Below are the code and all the weights of a small trained network. Each question names an input and a class and asks about switching units off, where a switched-off unit gives its printed mean instead of its output.

import numpy as np


def w(rows, s, z=0):
    codes = np.array(rows[::2]) - 128.0
    scale = np.full(codes.shape[1], s)
    scale[-1] = z or s
    return codes * scale


def f(y):
    return y / 2 * (1 + np.tanh(0.7978845608 * (y + 0.044715 * y**3)))


def log_softmax(a):
    a = a - a.max(-1, keepdims=True)
    return a - np.log(np.exp(a).sum(-1, keepdims=True))


def net(x, mask):
    res = np.array(x, float).reshape(1, 7) / 4 @ E
    y = f(res @ A[0][:, :-1].T + A[0][:, -1])
    res = res + np.where(mask, y, B[0][:, -1]) @ B[0][:, :-1]
    return log_softmax(res[-1] @ U[:, :-1].T + U[:, -1])


A, B = {}, {}
E = w([
[87,78,167,101,139,112,170,254,142,73,95],'x0',
[104,85,181,132,128,152,113,109,234,125,151],'x1',
[121,136,156,184,112,124,63,129,106,121,97],'x2',
[63,137,200,79,143,127,157,37,140,91,195],'x3',
[137,91,109,171,200,152,67,167,74,190,173],'x4',
[194,122,113,74,84,136,123,146,115,124,153],'x5',
[129,150,200,76,87,189,113,135,69,204,130],'x6',
],0.0097)
A[0] = w([
[166,117,71,182,112,180,81,153,59,165,87,208],'neuron 1',
[112,108,94,130,181,118,82,142,136,124,129,122],'neuron 2',
[168,159,121,122,189,104,116,154,115,123,71,148],'neuron 3',
[209,163,107,80,98,106,118,149,127,125,36,121],'neuron 4',
[67,72,254,135,165,122,124,73,190,155,188,255],'neuron 5',
[128,160,111,197,87,70,136,143,101,250,98,185],'neuron 6',
[220,102,78,82,119,101,199,108,69,71,86,197],'neuron 7',
],0.0078,0.0034)
B[0] = w([
[134,60,113,144,217,165,1,218,72,169,128,221],'neuron 1',
[154,187,230,57,112,140,84,127,155,103,143,150],'neuron 2',
[142,117,18,156,123,110,79,151,148,190,194,160],'neuron 3',
[154,128,112,121,121,119,180,140,34,182,123,186],'neuron 4',
[74,213,218,131,173,131,206,175,175,89,83,247],'neuron 5',
[131,106,89,145,162,228,63,138,96,84,132,194],'neuron 6',
[153,156,51,51,65,51,143,104,170,198,58,201],'neuron 7',
],0.0085,0.011)
U = w([
[186,85,34,89,35,90,185,102,123,144,135,110],'0',
[48,123,255,133,114,127,212,111,193,60,137,249],'1',
[205,28,102,188,178,225,83,152,91,144,150,18],'2',
],0.0063,0.0016)

Each question gives the input, the list of numbers given to net, and the class t.
The units are the neurons (one row each of A and B). Each row of codes is followed by its name. A weight is (code - 128) times the scale printed after its matrix; where a second scale follows, it is the last column's (A, B and U).
mask holds one flag per neuron, in row order. A switched-off neuron (its flag False) gives its mean, the last column of its row in B, instead of its output. The means were averaged over made-up inputs and are rounded, as every weight is.
A unit's drop is (log p(t) with every unit on - log p(t) with that unit switched off) / (log p(t) with every unit on - log p(t) with every unit switched off).
The circuit of an input: a set's keep is (log p(t) with only the set's units on - log p(t) with every unit switched off) / (log p(t) with every unit on - log p(t) with every unit switched off). Starting from all 7 units, units are removed one at a time, each time the one whose removal leaves the highest keep (on an exact tie, the one counted first), for as long as the keep stays at least 0.8.
units of the circuit, in order: the units of the circuit, biggest drop first
k most important neurons: the k neurons with the biggest drops, biggest first
drop when u is switched off: that unit's drop, to one decimal
input [2,3,-8,-2,6,-8,8], class 1: units of the circuit, in order	[neuron 5]
input [8,-7,4,3,0,-2,-2], class 0: units of the circuit, in order	[neuron 5; neuron 1]
input [1,-6,0,0,-3,-4,-3], class 0: units of the circuit, in order	[neuron 5; neuron 7]
input [4,-6,-7,5,1,2,6], class 0: units of the circuit, in order	[neuron 5; neuron 7]
input [8,-7,-6,8,7,7,7], class 0: units of the circuit, in order	[neuron 5; neuron 1]
input [0,1,-8,4,3,8,2], class 1: units of the circuit, in order	[neuron 3; neuron 1]
input [5,4,7,-5,-5,5,-2], class 0: 4 most important neurons	[neuron 5; neuron 1; neuron 6; neuron 4]
input [8,5,-8,-5,6,8,-1], class 0: 2 most important neurons	[neuron 6; neuron 1]
input [2,-6,8,0,-4,-6,0], class 2: 3 most important neurons	[neuron 5; neuron 7; neuron 6]
input [4,0,6,-6,-6,-7,8], class 2: drop when neuron 5 is switched off	0.0
input [-1,-4,5,3,-2,1,-8], class 0: drop when neuron 7 is switched off	0.1
input [-3,-4,7,8,2,4,-6], class 1: drop when neuron 1 is switched off	0.2
